Each row is followed by its grade, which names the range that a hidden value of the row falls in. A new part has a new value, new ranges and new names.
-112 -142 13 175 128 -3 -48 -114 85 -2 152 -165 37 131 16 100 85 -63 -71 100 115 -72 -82 -48 -99 53 -36 -54 245 26 187 -10 -56 35 -5 -27 16 151 -45 -10 65 -77 -33 -11 136 -46 -39 -89 47 125 60 -142 -124 -14 434 -36 -32 4 => Y
-89 0 80 121 236 -167 90 -1 -3 103 192 -16 93 -172 -23 93 -29 -123 -35 28 148 -92 -150 3 -181 46 -122 -89 -86 57 7 -48 -204 -131 -90 48 119 41 -39 49 23 230 287 -104 -7 56 50 202 148 108 78 59 214 -37 -194 -11 -86 -222 => M
166 264 -222 27 -19 -123 -219 32 42 11 41 161 13 60 186 -31 37 123 -151 49 125 -103 -151 -106 -158 132 16 183 -301 41 -344 -96 -35 -83 34 26 76 24 2 -222 -92 -87 96 -27 252 -57 26 -201 -252 -57 -215 -57 -172 59 -140 -72 9 140 => M
93 75 132 -75 -65 -173 -213 274 71 89 -256 55 64 -131 -116 208 66 217 -70 -80 -103 400 -104 -96 81 258 -83 -166 115 -177 -32 20 218 157 -38 14 -72 139 -47 69 -196 10 224 350 -214 67 -20 -10 233 87 -131 0 141 -58 338 -66 -374 249 => N
83 38 91 98 239 -211 -5 106 99 227 -100 148 96 -22 -55 350 112 50 -97 -101 1 118 -219 -185 -185 344 60 -161 -182 -193 98 103 -60 -21 -96 43 172 153 -138 149 -103 191 115 206 117 -51 113 -168 152 -8 -144 183 204 -155 190 218 -46 27 => W
-92 87 85 197 88 -95 -395 109 435 233 -336 256 15 -78 114 94 -59 166 -32 -338 18 -65 -9 -266 -327 -4 -7 81 -317 -249 139 247 -133 -46 -151 242 -188 -90 -220 188 86 169 32 1 163 -15 164 84 103 -108 209 379 73 9 243 239 213 159 => H
69 -126 -32 17 -118 -141 -111 -1 50 -82 -263 -116 165 133 69 -162 -92 178 -22 -292 84 62 34 98 -83 61 -300 -47 12 -85 36 26 22 32 43 253 -312 -25 -179 -127 120 -83 28 -239 -37 -90 132 112 232 55 -24 -74 -15 -91 140 -49 -115 -76 => M
-146 128 -154 -73 -121 -25 89 -13 -126 -85 -165 19 43 125 121 -36 23 -50 -40 -28 -1 -83 -69 143 -86 -24 -137 86 196 -137 -63 79 16 78 129 172 -85 143 74 81 -11 -62 -65 -53 -86 -41 -251 59 -66 -52 27 -89 -38 70 169 -40 -13 -154 => N
39 6 -88 236 -1 -63 86 -130 232 510 -25 117 -106 -230 171 -11 103 148 -80 -106 160 -103 -220 -93 67 262 -93 -4 -280 -351 40 102 -161 -96 9 172 95 132 -262 118 30 20 -301 -138 321 49 154 -53 14 -14 51 -91 274 -152 247 221 188 142 => S
-104 83 -14 -164 -152 -7 -128 65 -93 -161 -61 -7 24 207 79 -1 -61 -98 -51 -99 -110 53 -125 143 29 -50 -119 80 48 -114 110 179 81 153 189 223 -219 131 198 216 -22 -27 -174 -136 -54 -210 -163 -170 -148 -44 -35 -165 -15 -12 89 -34 -61 -142 => Y
148 68 45 -25 375 -178 -95 22 27 -46 33 28 136 74 -40 364 -217 -106 -104 35 19 11 -325 -113 -289 -11 -196 16 -230 52 127 61 -41 20 -28 245 -69 -117 122 240 -83 -69 -43 -2 -181 -154 -45 -295 -111 215 -31 -27 114 -356 -323 -14 -105 -218 => S
178 235 -139 11 59 -145 -139 -66 60 -36 -50 -54 0 88 26 -93 -27 -35 -158 197 59 -154 -82 -51 -136 51 10 250 -208 71 -236 -98 -177 -195 25 -17 305 125 -155 -159 6 -73 25 50 287 -123 52 -181 -170 -67 -149 -73 2 35 -57 -106 -53 -10 => H
-122 122 -6 -249 -83 0 -41 143 -89 -92 -137 130 31 28 11 -3 7 -146 59 -167 -242 -57 -24 198 11 -86 -97 -13 -4 23 11 150 129 208 205 194 -128 141 176 151 39 205 59 -62 6 -148 -126 -32 -103 -103 -125 171 149 55 15 39 -49 -178 => W
-107 -92 237 302 -220 12 -235 -53 154 -33 595 -105 -92 85 149 102 164 46 -50 170 142 39 -32 -90 -93 153 95 -108 222 117 55 -71 -8 -32 1 -29 -67 346 112 -128 96 -4 206 6 118 -124 2 37 50 -45 110 -125 -122 227 461 -139 64 87 => R
-5 99 93 111 114 -165 -180 340 149 373 -319 117 54 -147 -243 532 160 64 -227 -78 -5 500 -252 -318 -139 460 -54 -201 -49 -320 116 122 196 127 100 -8 237 244 43 56 -208 -99 -51 321 -17 20 18 -357 116 143 -174 -176 32 -298 340 129 -152 240 => Y
226 233 -165 39 77 70 51 92 -215 -73 320 -17 -132 44 -91 228 -78 191 123 -193 33 46 -316 505 31 -126 257 -279 103 -65 -2 -80 -209 334 -18 -96 -100 96 -3 -198 -148 -34 196 113 17 221 187 -144 -29 128 -406 12 -116 57 323 207 163 132 => S
-87 61 -84 -116 -178 -156 16 -163 -190 -134 -104 -140 -12 350 99 34 -69 80 -133 -63 56 45 -119 161 120 11 -143 228 88 -207 32 140 -3 -5 132 206 -149 170 149 150 -45 -95 -356 -103 32 -72 -144 -85 -84 -51 30 -342 27 -86 107 -55 -63 -152 => N
-213 201 -194 -153 -261 -17 176 -197 -74 18 52 -1 -118 -4 162 -68 282 22 -78 -129 137 65 -65 298 -73 -54 -179 8 -36 -111 -168 -74 45 69 90 145 -82 170 8 9 -55 85 -86 -230 83 -17 -139 222 -42 -166 -30 -227 135 126 87 -152 31 -288 => L
102 17 -71 35 -93 -101 -24 -33 13 152 41 67 -41 52 40 -25 91 143 -160 -131 284 79 -99 58 -112 117 -96 -112 -390 113 -64 -101 21 14 111 148 5 100 -116 -278 43 70 113 -203 306 -66 261 118 37 -80 -154 56 -11 46 -91 -89 -52 41 => L
-143 52 -107 -156 -136 -13 124 -9 -195 11 -65 40 -23 118 89 -13 73 -32 -92 -92 -12 -18 -55 248 69 -16 -106 -33 39 -16 -6 55 43 144 204 183 -112 147 88 129 43 79 -69 -160 69 -87 -118 82 -76 -114 -31 -23 166 6 60 -34 -21 -146 => V
-214 -216 -111 250 433 243 -8 10 123 40 186 0 132 234 45 161 174 -113 -19 177 45 -291 -21 -190 -126 -16 -11 -98 279 35 351 4 -145 74 134 -306 161 68 106 -91 129 -170 -58 22 147 -69 -220 -177 -117 121 129 -271 -351 16 249 90 359 -83 => R
127 -188 23 -98 -100 -88 -140 112 -15 -104 -157 0 151 200 84 -237 -280 252 92 -278 16 -32 25 -71 -11 119 -238 -22 -159 -104 148 125 -79 -34 60 202 -329 63 -76 -70 166 -35 73 -116 -85 -75 135 80 94 19 56 21 -155 -54 1 -12 -71 -18 => H
-67 -100 200 227 -216 -31 -157 -99 232 59 343 -193 -34 -113 -61 167 71 15 -24 115 121 191 -17 -70 -22 264 -19 -114 129 60 -49 -133 117 24 89 -38 -128 244 176 -152 -55 -59 290 22 -68 -119 -2 42 47 -35 -18 -138 1 107 396 -206 -84 -46 => L
-37 -106 -96 -61 44 -172 -153 88 -63 -18 -320 -52 137 19 -95 -64 -145 197 -72 -168 -47 -15 24 90 -94 143 -226 61 -42 -39 -12 -6 31 -49 147 82 -74 30 -62 -242 89 -63 -37 -168 46 14 192 -33 100 51 -123 -170 -77 -153 -45 -104 -141 -195 => S
-102 145 -205 195 -138 114 162 -40 -47 -32 -60 -301 51 19 -199 -188 -390 -13 137 -108 -48 -81 -16 95 245 -194 -88 -133 72 -129 58 59 -185 127 106 22 -401 0 118 -316 -100 -70 6 70 -82 264 -23 58 -27 64 -165 -243 -146 -36 127 310 365 -11 => Y
77 -171 -90 -42 237 275 -91 -76 29 -220 328 127 73 267 294 1 291 209 -23 144 2 -256 -105 -67 137 -165 -3 -118 92 85 238 -118 -25 166 -91 -300 -119 -116 -43 84 11 -34 76 163 29 -91 -153 -47 -60 125 103 -179 -183 172 131 -108 155 37 => H
-46 -22 85 137 91 -79 -62 29 100 56 97 -6 86 -277 179 -105 -209 -122 78 13 33 -104 -141 100 -122 -151 -161 1 66 37 -7 135 -66 -34 -58 349 -120 55 -51 65 110 55 80 -119 -220 0 -89 137 236 166 102 -93 102 55 -79 22 -202 -7 => L
-117 98 -58 -56 -228 -95 -106 12 6 -34 -54 32 92 -85 189 -166 -62 -103 -16 -58 -79 -77 -65 33 -5 -47 -36 102 46 -149 -131 59 61 26 43 174 -175 102 14 53 21 49 64 -53 -53 -58 -108 -72 -5 22 -8 -114 2 104 152 -27 -120 3 => H
-177 284 -78 -142 -207 87 34 -26 -18 -108 -22 -36 -144 45 103 -61 92 -68 -68 4 9 37 -53 211 -26 -56 -105 37 47 -94 -147 37 130 121 200 161 -69 182 143 53 -120 36 -34 -10 -55 -48 -295 52 -150 -109 -58 -210 13 136 216 -192 -41 -203 => V
253 -7 -99 -89 -130 2 78 52 -235 -24 351 -157 2 -108 -117 -6 -205 72 260 -140 -61 104 -271 522 151 -70 264 -175 254 -278 91 -138 -398 195 -48 -234 -43 281 -119 -44 26 -191 254 42 -246 97 209 -89 57 119 -222 -150 -5 141 375 97 -49 42 => Y
-101 -176 -30 70 142 -130 -69 -185 105 -29 -31 -248 126 167 -115 137 21 -21 -73 37 73 2 11 -164 -51 121 -126 6 195 62 127 -62 -31 15 -57 -70 -122 40 -19 20 2 -72 33 26 120 -47 -14 -89 15 99 39 -56 -51 -153 380 -56 -101 -36 => L
-29 76 -53 105 371 140 -198 308 281 199 -343 364 165 -170 106 154 3 -121 -15 -106 -98 -104 -195 -210 -159 -38 39 -93 -139 -203 159 244 107 228 69 78 21 -133 -19 153 -91 47 90 186 -83 -56 -171 -244 12 143 -58 114 -149 41 124 241 30 212 => H
257 164 -85 -48 -51 -146 -256 21 64 -106 -40 -8 102 140 85 -159 -98 46 -89 97 15 -28 -77 -167 42 8 -55 222 -276 53 -176 -26 -89 -133 -2 4 72 67 -47 -157 -20 -82 66 93 153 -154 30 -185 -109 -25 -142 -146 -78 63 -219 -46 -96 156 => H
-72 247 -158 -114 -182 -4 108 -136 -45 -113 -103 -126 -53 80 127 -71 30 -143 -53 -8 -9 45 -130 161 -25 -37 -169 76 66 -73 -143 132 105 111 111 327 -127 198 74 109 -103 -42 -232 -16 -16 -105 -294 -121 -106 -37 -152 -241 30 -15 221 -10 -102 -102 => M
-128 201 -67 -167 -128 -35 40 -17 -86 -135 -60 54 5 94 101 -64 65 -90 -10 -55 -45 -100 -68 122 -38 -129 -92 77 28 -100 -52 48 20 69 62 107 -47 126 62 106 -29 141 50 9 -5 -32 -178 78 -71 -53 14 10 53 139 77 -56 -23 -176 => S
-25 229 86 35 186 -197 -154 -34 157 33 173 -67 2 39 60 213 -259 -98 -149 78 188 83 -159 -81 -216 -237 -50 15 -160 43 -52 -91 -14 9 -71 210 -198 -155 98 100 -127 -19 175 43 -204 59 -166 2 -72 160 113 -107 124 -142 -146 -211 -156 -25 => W
98 55 33 227 -126 -128 -57 -120 49 29 124 -66 32 73 225 132 -99 -26 -107 -38 319 46 -231 95 -155 -168 -183 115 13 -99 -18 60 -53 -8 60 352 -61 76 64 -27 117 -246 -136 -180 -124 -84 -69 11 115 194 167 -311 5 -32 -56 -15 14 48 => V
235 -120 -1 64 -198 -187 -202 -31 123 -11 -315 -75 234 40 56 -251 -288 87 20 -82 -24 -97 23 -105 188 67 -176 224 -148 -84 -87 77 45 -92 130 176 -153 30 -47 -225 113 -133 25 -40 5 -142 121 -66 107 36 -79 -77 -12 17 -75 33 -155 127 => H
-95 -205 63 199 149 -93 -81 -142 95 71 408 -96 16 154 68 214 145 97 -73 84 162 55 -63 -95 -74 273 31 -151 113 196 90 -57 -32 4 -73 -22 -153 152 68 -16 -34 46 124 -70 197 -94 4 -1 28 -71 -40 -23 -34 -10 292 -41 -54 32 => N
13 -220 -96 19 -161 -166 -178 21 -116 37 -308 -52 133 -48 -99 -62 -136 125 -136 -177 100 15 -116 27 -55 162 -251 115 -88 -53 83 44 -4 -23 133 163 -77 83 -84 -141 177 -144 -119 -269 132 -67 357 -72 100 152 0 -85 -150 -126 22 -40 -174 -2 => N
81 -337 37 7 -93 -146 -48 13 -68 -6 -369 -166 158 69 -152 -11 -94 183 -68 -317 120 146 -8 225 -46 172 -298 -120 46 -48 188 21 76 95 176 211 -156 75 -176 -177 200 -99 9 -269 -6 -107 343 105 346 127 -62 -21 3 -148 210 -83 -252 -135 => H
-112 394 -154 55 288 -57 -18 249 58 391 -359 317 -152 -94 -239 480 135 -79 -234 10 166 22 -267 -290 -263 204 156 -67 -181 -81 -52 76 51 213 54 -26 345 95 34 114 -271 134 161 392 347 270 -52 -132 -289 58 -112 566 -90 -73 416 149 -39 408 => Y
116 149 -165 41 182 -234 -145 37 -1 -46 -195 -79 157 227 30 -113 -253 82 -133 197 -40 -108 -18 -203 79 180 -44 217 -77 65 -232 22 -57 -172 34 42 -19 -8 22 -174 -166 -94 1 135 126 -7 -134 -198 -143 -67 -229 -162 -85 -105 -150 -10 -159 115 => N
53 -135 -61 -29 255 116 -65 -81 89 -124 226 160 110 197 275 -8 167 181 68 -28 -21 -266 -67 -88 -2 -112 19 -107 -28 56 180 -24 -84 96 -178 -126 -197 -96 -100 101 35 121 145 112 63 -46 -77 34 13 33 54 83 -73 133 105 43 121 22 => V
115 -131 -42 -11 9 -121 -92 15 32 4 -230 -36 142 46 -30 -91 -56 62 -47 -173 70 -6 -42 92 -132 90 -201 1 -144 -15 62 2 -19 -11 115 142 1 65 -174 -175 148 -51 28 -207 95 -158 225 -12 147 37 -104 -27 -28 -44 -7 -50 -134 -125 => L
42 -125 -17 50 -43 -142 -26 6 -59 -10 -307 -200 74 80 -160 -77 -169 104 -101 -130 81 4 -9 62 -51 196 -228 -16 -36 -8 56 43 -8 -41 158 179 -17 137 -131 -218 124 -46 -42 -111 135 -9 240 -3 149 92 -105 -44 -43 -169 174 -40 -159 -93 => M
-125 168 -57 -65 -164 45 62 27 -153 -57 34 115 -38 110 129 -6 107 -93 -144 89 5 -15 -144 131 64 6 30 -33 -17 20 -49 71 97 137 147 149 -88 149 142 139 -131 151 70 9 35 -131 -197 76 -114 -181 -80 50 59 212 50 -52 -60 -55 => R
-127 110 -191 -108 -237 37 130 -12 -158 -52 -206 38 30 6 124 -107 50 -76 -42 -105 -18 -93 -107 161 70 -17 -212 36 107 -127 -92 106 133 172 205 233 -152 112 104 67 -10 -10 -112 -106 -16 -32 -188 -10 -85 36 -46 -96 -13 21 160 17 -16 -78 => V
33 291 -100 67 43 -63 114 -166 -58 -77 315 -413 -140 31 -91 -44 -308 -97 149 -5 -2 86 -226 263 73 -245 167 -57 102 -112 19 111 -292 27 -148 99 -41 325 -54 -174 -114 0 -188 233 50 262 -23 -251 71 157 -314 -463 -104 -34 351 271 -1 120 => N
-195 176 -143 -213 -146 63 6 69 -159 -104 -3 198 3 19 181 4 176 -130 -96 -76 -87 -15 -147 190 -103 -43 -11 -46 -30 -14 -74 65 139 211 130 170 -158 97 131 196 -76 158 59 -103 -3 -172 -188 -55 -152 -122 -112 21 1 150 54 -56 -45 -166 => H
61 -10 -184 48 -276 -41 68 -111 -16 50 158 -150 155 -198 -212 5 -213 -19 229 -103 -20 91 -74 -49 -62 49 69 -60 -38 -101 -49 -136 -379 11 -126 -192 -254 191 44 -140 17 -151 383 98 -208 9 149 67 -60 -85 -74 66 -86 115 90 219 225 -32 => W
157 174 -95 109 107 -194 -149 40 106 -42 -293 -77 140 60 19 -196 -197 123 -66 70 -91 -251 43 -30 169 127 -106 231 -87 -66 -316 -24 41 -169 157 1 96 -60 -36 -372 -105 -9 48 66 167 63 -5 -154 -19 22 -289 -203 38 -61 -99 -25 -63 -29 => V
169 293 -136 9 60 157 221 -2 -159 -139 459 -248 -209 -3 -127 -39 -154 131 253 -31 -54 13 -208 353 156 -54 129 -291 82 -23 -28 -9 -354 134 -86 -109 -62 282 -17 -194 -172 64 115 264 -1 271 17 -65 -48 49 -385 -199 -68 37 311 241 220 16 => H
-116 99 -46 -187 -87 12 -7 76 -89 -42 5 202 30 -44 137 36 64 -183 61 -142 -125 -50 -161 167 -107 -22 4 18 -68 -38 -11 194 82 163 133 221 -56 224 172 185 18 181 32 -78 -4 -187 -141 -102 -94 -95 -126 101 9 155 26 86 -78 -125 => H
80 80 179 176 -153 -109 -29 -21 9 51 223 -53 -55 85 15 274 -129 5 -172 -10 376 75 -288 -22 -144 -46 -233 11 -136 -213 116 -72 -37 -18 176 173 35 68 178 -9 46 -190 15 -122 -173 -1 49 26 -33 285 285 -251 29 -143 -78 -207 94 -149 => S
-72 -148 -33 28 128 168 -9 -45 105 14 289 2 23 -41 64 62 245 -6 -3 36 -2 -107 -120 -37 -29 43 -50 -247 80 1 198 -129 56 168 27 -180 -31 68 -49 -29 30 15 84 15 88 -46 3 -165 -23 182 -30 -180 -110 -1 359 -81 77 -83 => L
-56 -91 -89 -19 235 94 -177 -32 146 -142 -49 60 186 210 198 -118 80 140 6 58 -78 -267 95 -12 207 -317 -17 34 194 -3 108 -116 46 135 -41 -256 -213 -264 -48 -48 -23 -5 173 123 -52 44 -214 129 50 70 100 -130 -65 206 81 -123 26 38 => N
-240 14 -84 8 -177 -41 21 25 -215 62 23 54 2 81 136 -58 62 -25 -217 -15 33 -38 -80 146 170 71 -18 -6 -8 -12 -23 70 19 49 189 133 -133 104 122 97 2 152 -50 -222 192 -73 -35 55 -58 -127 -8 -117 116 49 -17 3 9 -44 => M
152 -79 -35 50 -174 -106 21 -14 -13 131 -122 -89 21 -3 -78 -129 -14 239 -77 -100 182 86 -27 120 150 160 -240 -58 -177 -28 -52 -112 56 -18 208 51 27 135 -91 -395 48 -72 37 -139 130 38 236 186 152 11 -149 -173 54 -3 -59 -125 -112 -15 => Y
91 -123 -53 151 -76 -73 22 0 7 197 -110 27 50 -99 2 -94 101 29 -145 -101 230 -30 -122 219 -65 153 -105 -116 -149 12 -6 -93 41 44 197 132 133 105 -232 -288 117 7 103 -312 255 -100 316 109 186 20 -166 44 41 84 82 -77 -149 -20 => Y
-74 75 -3 -205 -137 -14 -54 100 -92 -125 -100 111 52 72 145 -41 23 -121 34 -173 -142 -63 -76 280 -29 -159 -80 11 119 -100 38 113 120 211 174 222 -127 126 69 155 92 78 19 -121 -81 -157 -131 -39 -7 3 -33 30 81 102 144 -41 -107 -139 => L
58 27 69 -51 433 -293 42 -42 -57 -42 -111 11 164 84 -127 352 -204 93 -73 62 -42 -93 -160 -58 -102 32 -82 -2 -67 59 23 -40 -7 -26 -136 64 -94 -167 53 152 -187 167 209 232 -183 125 -43 60 64 110 -52 228 290 -235 -205 -56 -233 -238 => N
31 159 107 31 85 -91 -213 211 212 99 -154 51 110 -40 -113 252 147 -124 -187 37 -1 394 -165 -235 -170 113 26 -205 -84 -84 97 9 92 138 -87 -5 41 70 -104 158 -207 45 260 286 -94 -164 -67 -120 135 9 -106 35 81 12 220 -4 -226 171 => R
-148 112 -156 -127 -142 -124 21 -76 -113 4 -105 -54 9 76 125 3 -19 -59 -81 -75 35 111 -121 194 11 -57 -112 95 119 -90 -94 97 131 129 118 275 -177 158 120 59 -62 -76 -207 -111 -31 -22 -216 -70 -33 -2 -95 -280 -10 -17 131 -49 -214 -4 => N
-147 202 -159 -114 -207 82 115 -46 -122 -101 -48 113 -8 146 141 32 195 -113 -120 19 67 -1 -139 124 -158 -89 -62 12 16 -95 -28 12 47 143 125 116 -52 147 98 129 -69 -9 14 -18 -71 -155 -256 98 -138 -150 28 -32 -45 212 82 -93 64 -200 => R
279 123 -63 41 23 -133 -169 -30 9 -130 -109 -34 28 257 4 -18 -125 134 -111 129 126 -60 -113 -115 -5 122 -36 198 -178 117 -130 25 -74 -88 17 77 68 92 -22 -141 -82 -91 66 152 177 -105 38 -77 -106 -60 -146 95 -135 69 -25 -48 -138 168 => S
130 -139 -89 102 195 18 85 -171 112 -15 276 -65 135 114 95 61 302 -100 6 92 103 -134 -135 -77 -83 155 -56 -156 128 77 95 -147 -141 62 -106 -159 81 81 -180 57 29 -33 166 -37 201 -217 -15 -145 -13 78 -70 33 7 3 338 31 43 -28 => W
-50 87 191 141 20 -21 -86 95 351 287 47 151 11 -166 7 67 112 70 -116 35 -70 101 -55 -274 -67 308 175 -260 -334 -291 102 -65 -98 -85 -104 -123 -43 41 -237 211 -186 300 387 225 -23 -112 74 109 78 -277 23 188 358 97 255 -3 109 -113 => S
14 -174 -120 -86 328 53 -13 -125 -5 -79 256 71 115 197 157 117 343 183 -84 44 19 -87 -126 44 83 -48 4 -213 65 111 177 -207 54 191 -148 -263 -142 -149 -118 50 -105 83 112 43 124 -25 -31 -28 42 88 -104 -107 11 32 124 -118 -66 -40 => Y
104 36 175 83 138 -144 -49 214 -112 -91 176 161 137 51 58 4 -151 76 45 41 58 -318 -86 -75 78 -100 -200 -9 25 70 29 -53 -224 -85 -51 -31 -1 -107 69 74 90 206 473 16 -100 125 17 363 55 175 287 341 220 43 -348 -29 66 -37 => S
-343 75 13 -136 -97 10 -36 149 -66 10 55 195 59 -154 125 -28 23 -252 58 -123 -177 -21 -59 118 -151 -40 72 -55 -37 -7 -2 203 76 107 112 198 -121 246 200 144 36 319 164 -84 -53 -132 -168 22 -1 -165 -73 67 2 235 -5 85 -80 -172 => H
-78 -139 -32 -24 -334 -119 -23 75 -87 60 -170 -125 -1 43 -20 -209 -188 386 -29 -282 189 179 92 -38 18 251 -357 -134 -52 -87 -12 8 48 -26 130 233 -379 163 -33 -277 109 -73 48 -149 -49 174 156 305 162 32 79 -146 -154 -123 168 -141 -101 36 => H
-59 -326 -28 40 169 -51 -125 -245 -16 -115 180 -171 44 390 15 253 124 304 -115 60 179 41 -47 -183 82 134 -80 -17 204 151 249 -46 19 71 -121 -142 -250 42 83 34 -28 -114 -92 113 161 16 -12 -37 11 104 105 -144 -226 -98 372 -107 -93 126 => S
